Here is a tiny trained network, its code and every weight. The questions are about switching its units off for an input and a class, where a switched-off unit gives its printed mean instead of its output.

import numpy as np


def w(rows, s, z=0):
    codes = np.array(rows[::2]) - 128.0
    scale = np.full(codes.shape[1], s)
    scale[-1] = z or s
    return codes * scale


def norm(h):
    return h / np.sqrt((h * h).mean(-1, keepdims=True) + 1e-5)


def f(y):
    return y / 2 * (1 + np.tanh(0.7978845608 * (y + 0.044715 * y**3)))


def log_softmax(a):
    a = a - a.max(-1, keepdims=True)
    return a - np.log(np.exp(a).sum(-1, keepdims=True))


def net(x, mask):
    res = np.array(x, float).reshape(1, 5) / 4 @ E
    u = 0
    for l in range(3):
        y = f(norm(res) @ A[l][:, :-1].T + A[l][:, -1])
        res = res + np.where(mask[u : u + 5], y, B[l][:, -1]) @ B[l][:, :-1]
        u += 5
    return log_softmax(norm(res)[-1] @ U[:, :-1].T + U[:, -1])


A, B = {}, {}
E = w([
[51,131,35,154,214,100,112,132],'x0',
[16,253,192,73,168,202,109,247],'x1',
[173,219,43,143,102,180,168,100],'x2',
[168,129,142,99,225,116,164,120],'x3',
[137,99,72,100,66,18,225,237],'x4',
],0.0051)
A[0] = w([
[201,107,204,103,104,160,123,155,108],'L0N0',
[42,130,91,150,1,145,81,108,109],'L0N1',
[178,136,135,89,223,131,185,123,144],'L0N2',
[99,105,163,81,138,130,78,64,124],'L0N3',
[71,90,62,169,193,141,142,150,3],'L0N4',
],0.0084,0.0036)
B[0] = w([
[112,109,174,128,51,215,149,63,206],'L0N0',
[123,154,121,2,186,92,128,72,254],'L0N1',
[88,164,98,11,106,110,81,76,210],'L0N2',
[118,96,62,117,129,125,66,130,214],'L0N3',
[87,105,201,133,32,192,229,46,182],'L0N4',
],0.0098,0.0031)
A[1] = w([
[82,21,89,2,66,122,99,196,90],'L1N0',
[34,101,92,199,161,104,164,113,2],'L1N1',
[118,5,184,158,178,129,30,192,85],'L1N2',
[192,87,145,222,161,78,68,21,146],'L1N3',
[82,144,143,101,116,185,150,220,197],'L1N4',
],0.0073,0.0024)
B[1] = w([
[178,181,168,127,254,85,122,53,254],'L1N0',
[148,72,244,223,57,149,195,94,142],'L1N1',
[184,171,221,212,146,162,105,80,182],'L1N2',
[78,91,5,116,144,93,142,254,246],'L1N3',
[147,18,142,163,89,85,142,183,217],'L1N4',
],0.0081,0.0044)
A[2] = w([
[37,99,120,151,186,133,169,85,2],'L2N0',
[128,254,48,142,87,171,154,165,122],'L2N1',
[107,133,146,118,129,197,41,193,97],'L2N2',
[34,145,80,177,146,195,102,87,186],'L2N3',
[33,167,182,92,125,173,68,211,141],'L2N4',
],0.0094,0.002)
B[2] = w([
[165,128,134,108,80,174,164,99,192],'L2N0',
[158,73,195,227,188,100,95,39,209],'L2N1',
[159,129,107,151,134,36,163,150,206],'L2N2',
[158,153,206,105,33,87,102,166,254],'L2N3',
[135,81,2,114,122,135,142,125,250],'L2N4',
],0.011,0.0043)
U = w([
[133,28,43,143,116,91,143,216,132],'0',
[94,175,104,40,144,117,101,75,152],'1',
[112,84,178,144,3,200,174,120,209],'2',
[145,104,182,221,186,121,88,92,162],'3',
[140,130,118,141,107,69,97,170,253],'4',
[84,189,145,143,153,193,115,158,75],'5',
[101,209,152,188,119,228,126,203,2],'6',
[82,241,162,190,98,113,116,216,18],'7',
],0.012,0.0052)

Each question gives the input, the list of numbers given to net, and the class t.
The units are the neurons (one row each of A and B). Each row of codes is followed by its name. A weight is (code - 128) times the scale printed after its matrix; where a second scale follows, it is the last column's (A, B and U).
mask holds one flag per neuron, layer by layer. A switched-off neuron (its flag False) gives its mean, the last column of its row in B, instead of its output. The means were averaged over made-up inputs and are rounded, as every weight is.
A unit's drop is (log p(t) with every unit on - log p(t) with that unit switched off) / (log p(t) with every unit on - log p(t) with every unit switched off).
The circuit of an input: a set's keep is (log p(t) with only the set's units on - log p(t) with every unit switched off) / (log p(t) with every unit on - log p(t) with every unit switched off). Starting from the 12 units with the biggest drops (on a tie, the unit counted first), units are removed one at a time, each time the one whose removal leaves the highest keep (on an exact tie, the one counted first), for as long as the keep stays at least 0.8.
units of the circuit, in order: the units of the circuit, biggest drop first
most important unit: the unit with the biggest drop
top k neurons: the k neurons with the biggest drops, biggest first
k most important neurons of layer l: the k neurons of layer l with the biggest drops, biggest first
input [-3,5,8,5,-6], class 3: most important unit => L2N1
input [-5,-4,2,5,3], class 1: 2 most important neurons of layer 0 => (L0N2, L0N4)
input [7,1,2,-8,8], class 1: units of the circuit, in order => (L0N1, L1N0)
input [-1,3,1,-3,-4], class 4: 3 most important neurons of layer 1 => (L1N0, L1N3, L1N4)
input [-6,-3,8,-5,-5], class 3: top 3 neurons => (L2N1, L0N2, L0N4)
input [-3,-5,2,-5,-7], class 4: units of the circuit, in order => (L2N3, L1N3)
input [0,-2,6,-4,0], class 3: 2 most important neurons of layer 0 => (L0N2, L0N3)
input [8,-3,-5,-8,-5], class 1: 2 most important neurons of layer 0 => (L0N1, L0N3)
input [7,6,1,3,-7], class 2: top 2 neurons => (L2N3, L0N4)
input [7,-1,7,-1,7], class 2: units of the circuit, in order => (L0N4, L1N3)
input [2,-2,6,0,6], class 3: units of the circuit, in order => (L2N1, L1N4)
input [0,1,3,-5,-8], class 4: units of the circuit, in order => (L2N3, L2N2, L0N4)
input [-7,4,4,6,-6], class 2: top 3 neurons => (L0N0, L0N1, L1N0)
input [8,-6,4,-6,-3], class 2: most important unit => L0N4
input [-8,3,-6,3,5], class 2: top 2 neurons => (L0N0, L0N1)
input [4,6,-8,6,6], class 3: top 4 neurons => (L1N0, L1N3, L0N1, L1N4)
input [3,7,-7,7,0], class 0: top 3 neurons => (L2N4, L0N1, L1N4)
input [-1,7,8,-5,5], class 3: top 3 neurons => (L2N1, L1N3, L0N1)
input [0,-4,6,4,5], class 3: top 2 neurons => (L2N1, L0N1)
input [-2,7,-4,-6,-2], class 0: top 3 neurons => (L2N4, L1N4, L0N2)
input [3,0,-1,-4,-6], class 4: top 2 neurons => (L0N2, L2N3)
input [-1,-3,-5,6,0], class 1: units of the circuit, in order => (L0N2)
